In the rows, 128 means zero.
Here are made-up elements, facts about them, and rows of numbers that follow some of those facts. Name the element behind each unnamed row.

Known rows:
<751>: [137 118 177 125 133 120 124 130 129 125 137 133 126 136 122 128 121 120
 135 131 139 134 135 127 120 133 123 127 143 139]
<472>: [137 118 176 125 133 120 124 130 126 127 136 135 127 136 121 128 121 120
 134 127 139 134 137 128 122 135 122 127 145 140]
<2211>: [136 117  62 116 111 120 139 108 136 115 130 106 141 125 121 132 125 130
 139 144 141 108 115 111 146 108 124 132 104 124]
<1124>: [119 117 133 134 131 127 128 131 130 130 122 134 128 139 120 138 124 134
 134 128 133 115 110 145 136 131 123 124 124 123]
<1756>: [139 119 149 122 122 134 121 126 134 140 135 125 121 139 131 127 126 124
 121 145 141 135 146 135 114 134 133 128 143 129]
<1447>: [140 119 164 133 129 121 127 132 153 107 135 133 134 131 121 133 116 122
 119 100 127 129 125 117 142 125 124 128 129 126]
<774>: [139 125 124 126 115 124 129 118 149 118 136 117 135 130 136 130 122 134
 107 115 126 115 143 126 125 126 142 127 119 119]
<875>: [136 118  74 123 117 114 140 113 130 130 133 124 140 126 120 128 125 131
 133 129 132 104 126 120 151 116 124 130 110 127]
<887>: [139 120 158 125 124 133 123 128 126 146 135 127 121 138 130 126 125 125
 120 138 136 135 152 133 117 138 135 129 141 131]
<1619>: [140 124 150 127 125 114 133 119 115 112 130 113 142 129 124 134 119 127
 122  80 127 115 138 113 145 137 136 129 116 132]
<1872>: [138 118 177 126 133 120 125 131 128 125 137 135 126 136 122 128 121 120
 134 130 138 134 136 127 121 134 123 127 144 139]
<1522>: [137 118 176 126 134 119 125 131 129 126 137 135 126 136 122 128 121 120
 134 130 138 134 136 128 120 134 123 127 144 139]
<298>: [141 120 142 131 118 135 124 129 155 126 133 126 128 134 130 131 120 126
 104 111 127 131 139 124 137 127 135 130 127 117]
<817>: [139 125 119 124 114 126 130 117 148 116 135 112 135 130 136 132 122 134
 109 117 128 116 140 122 126 125 142 128 117 118]
<951>: [139 120 159 125 125 133 125 129 131 145 136 129 120 137 131 126 124 126
 120 142 134 133 152 132 114 135 135 128 140 130]
<1816>: [142 114  25 114 115 116 141 116 119 135 137 132 141 128 119 132 121 127
 122 121 140 100 126 128 143 118 110 127 117 119]
<161>: [118 118 142 136 131 126 128 130 131 131 122 134 128 138 120 137 125 135
 136 129 131 116 110 144 136 130 125 124 123 124]

Facts:
ε pebrava <- <1003> <1102> <1124> <1170> <1237> <1255> <1280> <146> <1598> <161> <1638> <1758> <1759> <1764> <1776> <1779> <1830> <1882> <1929> <1977> <1987> <2105> <2214> <251> <267> <2> <342> <390> <3> <430> <507> <526> <557> <576> <641> <655> <785> <791> <801> <931> <966> <97>
ε klubor <- <1008> <1060> <1160> <1208> <1283> <1304> <1338> <1394> <1415> <1444> <1447> <1471> <1593> <1619> <1767> <177> <1810> <1890> <1897> <2032> <2040> <2063> <20> <217> <2246> <298> <299> <31> <403> <424> <429> <495> <4> <575> <588> <603> <60> <774> <808> <817> <821> <832> <881> <893> <899> <89>
ε zinol <- <1010> <1012> <105> <1085> <1092> <1107> <1113> <1181> <1210> <1271> <1275> <1297> <1337> <1344> <1359> <1406> <1420> <1427> <144> <1456> <1493> <1522> <154> <157> <1609> <1627> <1651> <1684> <1707> <172> <1747> <1756> <178> <1812> <1836> <1844> <1855> <1872> <1902> <1908> <1961> <2015> <2031> <2037> <2062> <207> <2081> <2128> <2143> <214> <2164> <222> <2230> <2232> <281> <386> <388> <455> <461> <472> <489> <490> <503> <535> <541> <560> <563> <566> <573> <578> <611> <613> <622> <629> <646> <652> <704> <727> <743> <751> <830> <849> <887> <90> <951> <962> <975> <976> <977> <98>
ε fogriplos <- <1027> <1134> <1163> <1178> <1180> <1273> <1465> <1519> <1586> <1658> <1741> <1742> <1743> <1816> <195> <2001> <2131> <2146> <2154> <2207> <2210> <2211> <256> <309> <349> <456> <533> <602> <619> <631> <669> <686> <729> <799> <824> <875> <890>
{<1003> <1010> <1027> <1060> <1085> <1124> <1134> <1160> <1170> <1178> <1180> <1181> <1210> <1237> <1255> <1271> <1275> <1280> <1297> <1338> <1406> <1420> <1427> <1444> <1447> <1456> <1465> <1493> <1519> <1522> <154> <1586> <1598> <1609> <1619> <161> <1627> <1658> <1741> <1742> <1758> <1764> <1776> <1779> <1816> <1830> <1836> <1855> <1872> <1902> <1929> <1961> <1987> <2015> <2037> <2040> <2063> <2081> <20> <2128> <214> <2154> <2211> <2214> <2232> <251> <309> <342> <388> <403> <455> <456> <472> <489> <490> <495> <4> <526> <560> <563> <566> <575> <576> <578> <588> <602> <60> <613> <629> <631> <646> <652> <686> <704> <727> <751> <791> <799> <801> <824> <830> <849> <875> <881> <890> <89> <966> <975> <976> <97> <98>} ρ b
{<1008> <1012> <105> <1092> <1102> <1107> <1113> <1163> <1208> <1273> <1283> <1304> <1337> <1344> <1359> <1394> <1415> <144> <146> <1471> <157> <1593> <1638> <1651> <1684> <1707> <172> <1743> <1747> <1756> <1759> <1767> <177> <178> <1810> <1812> <1844> <1882> <1890> <1897> <1908> <195> <1977> <2001> <2031> <2032> <2062> <207> <2105> <2131> <2143> <2146> <2164> <217> <2207> <2210> <222> <2230> <2246> <256> <267> <281> <298> <299> <2> <31> <349> <386> <390> <3> <424> <429> <430> <461> <503> <507> <533> <535> <541> <557> <573> <603> <611> <619> <622> <641> <655> <669> <729> <743> <774> <785> <808> <817> <821> <832> <887> <893> <899> <90> <931> <951> <962> <977>} ρ a
<1010> η <144> <195> <1008> <1170>
<1060> η <631> <172> <1743>
<1102> η <2031> <533> <299> <578> <655>
<1107> η <1519> <655> <799>
<1160> η <557> <1684> <161>
<1178> η <533>
<1180> η <566>
<1208> η <1493> <576> <507> <566> <1609> <2210>
<1210> η <495> <2031>
<1237> η <1170>
<1273> η <1085> <951>
<1275> η <281> <342>
<1280> η <966> <655> <1170> <821>
<1283> η <1890> <456>
<1304> η <887> <1961> <1170>
<1359> η <2230> <456> <1124>
<1406> η <962> <1872> <1181>
<1415> η <727> <1444>
<1420> η <799>
<1427> η <1394> <1684> <342> <2001>
<1456> η <727> <89> <849> <824>
<1465> η <899> <966> <1085> <1609>
<146> η <1519> <2207> <89>
<1471> η <1113> <507>
<1619> η <1779> <195> <1977> <669> <157>
<1627> η <1855> <575> <1756> <1609> <105>
<1651> η <1593>
<1741> η <195>
<1742> η <1134> <1658> <98> <1743> <154>
<1759> η <1271> <1767> <1092>
<1776> η <1519> <830> <2214> <207> <821>
<1810> η <1897> <31> <1092>
<1812> η <386> <2001>
<1816> η <177> <849> <456>
<1830> η <1522> <893>
<1836> η <1743> <2210>
<1844> η <495> <2105> <105>
<1902> η <2032> <495>
<1908> η <472> <2230> <1977>
<1929> η <1113> <172> <1027>
<1987> η <899> <177> <1003>
<2015> η <881> <342>
<2040> η <1085> <2214>
<2062> η <1012> <1882> <1758>
<2063> η <576> <1977> <1767>
<2081> η <222> <472> <1181>
<20> η <641> <704> <1609> <824>
<2131> η <1890> <602>
<2143> η <1756>
<2146> η <1027>
<214> η <1779> <1447> <3> <461> <1337>
<2154> η <144> <2> <791> <1027>
<2164> η <2207> <2128> <2001>
<217> η <1113> <743>
<2211> η <1593> <503> <541>
<2246> η <195> <177> <1003> <1163>
<251> η <1707> <1338> <729> <669>
<256> η <1872> <2232> <1003> <455> <1747> <573> <2037>
<309> η <2037> <977>
<349> η <801> <456>
<388> η <669>
<390> η <2032> <461> <1882>
<403> η <31> <178> <1008> <1684> <97>
<424> η <1855> <962> <751> <1758> <1764>
<429> η <1012> <1344> <1394> <154>
<430> η <386> <646> <456>
<489> η <791>
<4> η <533> <951> <821>
<526> η <1779> <566> <1961>
<560> η <899> <1297>
<563> η <646> <1756> <1586> <178>
<588> η <975>
<603> η <1255> <222> <3> <887>
<611> η <2128> <1134>
<613> η <1493> <490> <751>
<622> η <669> <619> <1758>
<629> η <298> <578>
<652> η <2210>
<686> η <541>
<774> η <1447> <743> <1638>
<785> η <281> <299> <602> <461> <267>
<808> η <631> <2230> <1897> <178> <849>
<817> η <1707> <503> <641> <60>
<832> η <2128>
<875> η <1598> <1092>
<890> η <281> <1977>
<90> η <727> <729> <535> <533> <1747>
<931> η <646>
<976> η <1855> <541>

Rows to name:
No name comes twice in this set of rows, the named rows included.
[141 120 143 132 119 135 125 130 150 128 133 126 128 133 130 131 120 126
 104 107 126 130 142 123 139 129 136 130 125 118] | <1008>
[135 114  78 129 112 134 127 121 147 156 129 133 127 133 123 124 131 129
 114 137 131 120 135 135 159 120 128 133 122 118] | <2001>
[137 120 159 125 124 130 120 128 133 145 135 131 121 139 131 125 127 125
 119 141 137 134 151 138 117 137 134 128 145 131] | <1684>
[117 123 122 131 128 116 135 120 123 124 126 125 135 135 126 136 126 142
 139 132 130 100 115 144 124 129 131 121 114 125] | <1830>
[136 123 163 120 129 111 130 117 102 124 135 116 134 133 126 128 124 126
 139 121 139 121 144 125 120 140 133 126 132 144] | <388>
[140 115  74 126 110 142 134 121 116 164 123 117 128 131 121 129 129 127
 115 120 132 121 143 120 167 127 133 136 110 120] | <195>
[120 127 108 133 122 128 141 121 126 144 126 123 128 133 136 133 127 152
 124 145 121  97 134 145 114 129 146 122 107 116] | <1102>
[119 120 126 134 120 140 122 126 122 153 116 121 123 143 127 136 133 137
 122 130 133 118 127 153 141 139 139 127 121 119] | <1977>
[136 123 162 121 131 109 131 119 115 121 138 124 133 132 127 127 123 128
 138 130 136 118 142 128 113 136 131 125 135 142] | <214>
[141 123 103 123 115 123 129 119 146 121 138 121 135 132 135 131 121 132
 103 112 130 114 143 131 123 128 136 126 123 116] | <808>
[140 125 123 127 116 124 132 119 144 122 135 117 135 130 136 131 121 134
 107 112 125 114 146 124 127 128 143 127 118 119] | <603>
[138 123 148 119 131 108 133 122 121 120 142 131 133 132 128 127 120 128
 135 134 136 116 141 130 105 132 126 123 138 138] | <1456>
[139 126 140 121 123 122 135 120 122 140 141 123 126 131 138 125 124 135
 122 145 130 117 158 132 100 134 142 125 131 131] | <90>
[136 124 141 118 118 124 126 114 109 141 133 109 128 136 135 127 130 131
 125 135 139 122 156 133 115 141 145 128 131 135] | <622>
[138 118  39 119 106 128 136 111 130 150 131 119 134 130 128 127 130 134
 115 138 134 105 139 131 145 119 131 131 111 116] | <2131>

The same elements again, as new rows of numbers:
Some elements and their rows:
<2207>: [137 160 148 134 194 147 134  90  84 112 109 115 104  99 213  94  50 131
 100 115 111 155 142 176 111 133 122 102 170 132]
<808>: [147  88 139 197 116 147 175 148  88 119  65  98 157 160 180 109 182 179
 167 144 118 104 162 135 150 113 156 159 141 107]
<4>: [154  43 132 159 100 128 152 161  96 118  65 116 183 139 141 152 146 175
 159 114  85  80  76 159 118 138 108 181 128 118]
<704>: [125 148 131 105 107 123 100 120 135 133 187 128 155 127  60 146 143 122
 134  93 168 150 106  86 101 141 106 123 135 126]
<20>: [161  67 152 150  94 118 164 148  94 123  72 110 170 152 142 142 179 196
 174 115  92  80  99 138 130 134 102 171 155 133]
<799>: [110 132 152 116 155 132 124  81  86 120 108 142 119  89 175 125  43 132
  98  90  92 148  81 176  91 147 101 124 158 161]
<2032>: [157  96 143 124 153 132 159 180 120 142  68  62 134 147 186 140 155 152
 169 177 107 118 101 163 114  86 150 153 134  88]
<3>: [ 95 121  72 106 148  90 134 147 186 121  99 136  64 122 170 132 113  90
  98 193  94 111 146 136 188 108 138 109 106 124]
<144>: [ 95 159 116 138 121 167 107 133 142 144 178 111 139 135 125 130 128  96
 119 132 204 168 134  95 136 137 161 115 112  98]
<1465>: [126 126 173 154 144 141 122  72  81 131 104 177 134 110 159 112  74 158
 108  86  72 115 102 167 124 190 100 119 162 184]
<98>: [135 136 141  87  91 140 110 135 135 124 198 120 139 118  80 127 127 116
 139  96 172 156 114  88 103 113 121 130 109 131]
<1085>: [112 136 121 106 107 124  93 135 138 137 180 118 163 119  82 157 115 113
 121  92 178 152  86 102  95 145 104 127 120 114]
<1758>: [123 122  95  55 122  52 139 130 182 103 109 147  68 117 114 151 127 121
 112 150  74 100 118 126 154  92  91 117 128 152]
<1283>: [153  86 139 186 136 146 172 153  92 127  59 100 154 150 173 116 169 166
 164 148 104 105 162 147 130  96 160 160 132  96]
<299>: [154  83 124 138 155 136 154 174 112 137  69  64 143 140 193 141 140 151
 162 170 107 118 103 170 115  86 148 161 125  81]
<2143>: [157 167 141 147 147 160 117 133 143 139 184 130 151 145  99 107 152 119
 136 126 184 146 169 100 128 145 143 105 126 107]
<1619>: [132  67 151 164  79 129 157 144  99 149  56 124 156 151 129 151 180 175
 167 134  82  84  91 145 128 110 144 183 112 145]

Which element is each row?
No name comes twice in this set of rows, the named rows included.
[144 148 120 124 168 147 100 156 156 154 176 114 150 125 102 135 112  87
 121 147 179 162 127 125 106 136 142 106 113  84] | <2031>
[118 150 114 112 116 119 103 122 135 136 171 126 157 120  59 158 122 117
 121  87 170 155 109 105  82 135 105 125 130 118] | <727>
[129  73 150 155  72 127 161 139  94 131  72 118 155 148 140 145 173 189
 173 128  88  93  96 132 131 109 135 185 121 144] | <2063>
[179  93 154 164 144 135 162 157 112 140  73  95 155 171 173 125 185 184
 175 157 102  90 128 149 138 138 130 148 154 105] | <817>
[119 111 106 166 135 125 162 156  95 130  57  68 141 153 190 152 169 168
 158 143 131 127 128 149 121  94 143 151 157  80] | <177>
[116 153 130  85 108 118 105 119 138 140 184 111 142 132  78 158 136 124
 134 102 180 157  88  89 100 138 100 127 139 123] | <1609>
[177  77 147 152 131 149 164 169  97 110  84  90 150 147 192 109 150 171
 170 149 117  99 149 146 134 100 142 160 137  97] | <832>
[146 119 196 127 119 154 134  69  76 117 126 173 116 110 158  81  75 153
 121  90  72 118 127 154 128 150 113 130 150 195] | <1742>
[142 144 157 118 101 136 106 121 144 152 189 157 155 143  51 128 156 125
 142 112 154 128 114  84 123 158 124 133 111 151] | <613>
[138  96 133 197 139 149 162 153  98 138  51 103 158 157 172 132 179 171
 161 155 105 100 140 150 148 125 156 155 137 105] | <2246>
[ 74 117  56 105 109  53 138 123 165  85  93 151  86 116 119 166 126 124
  96 131  92 109 137 127 157 117  96 116 140 147] | <1003>

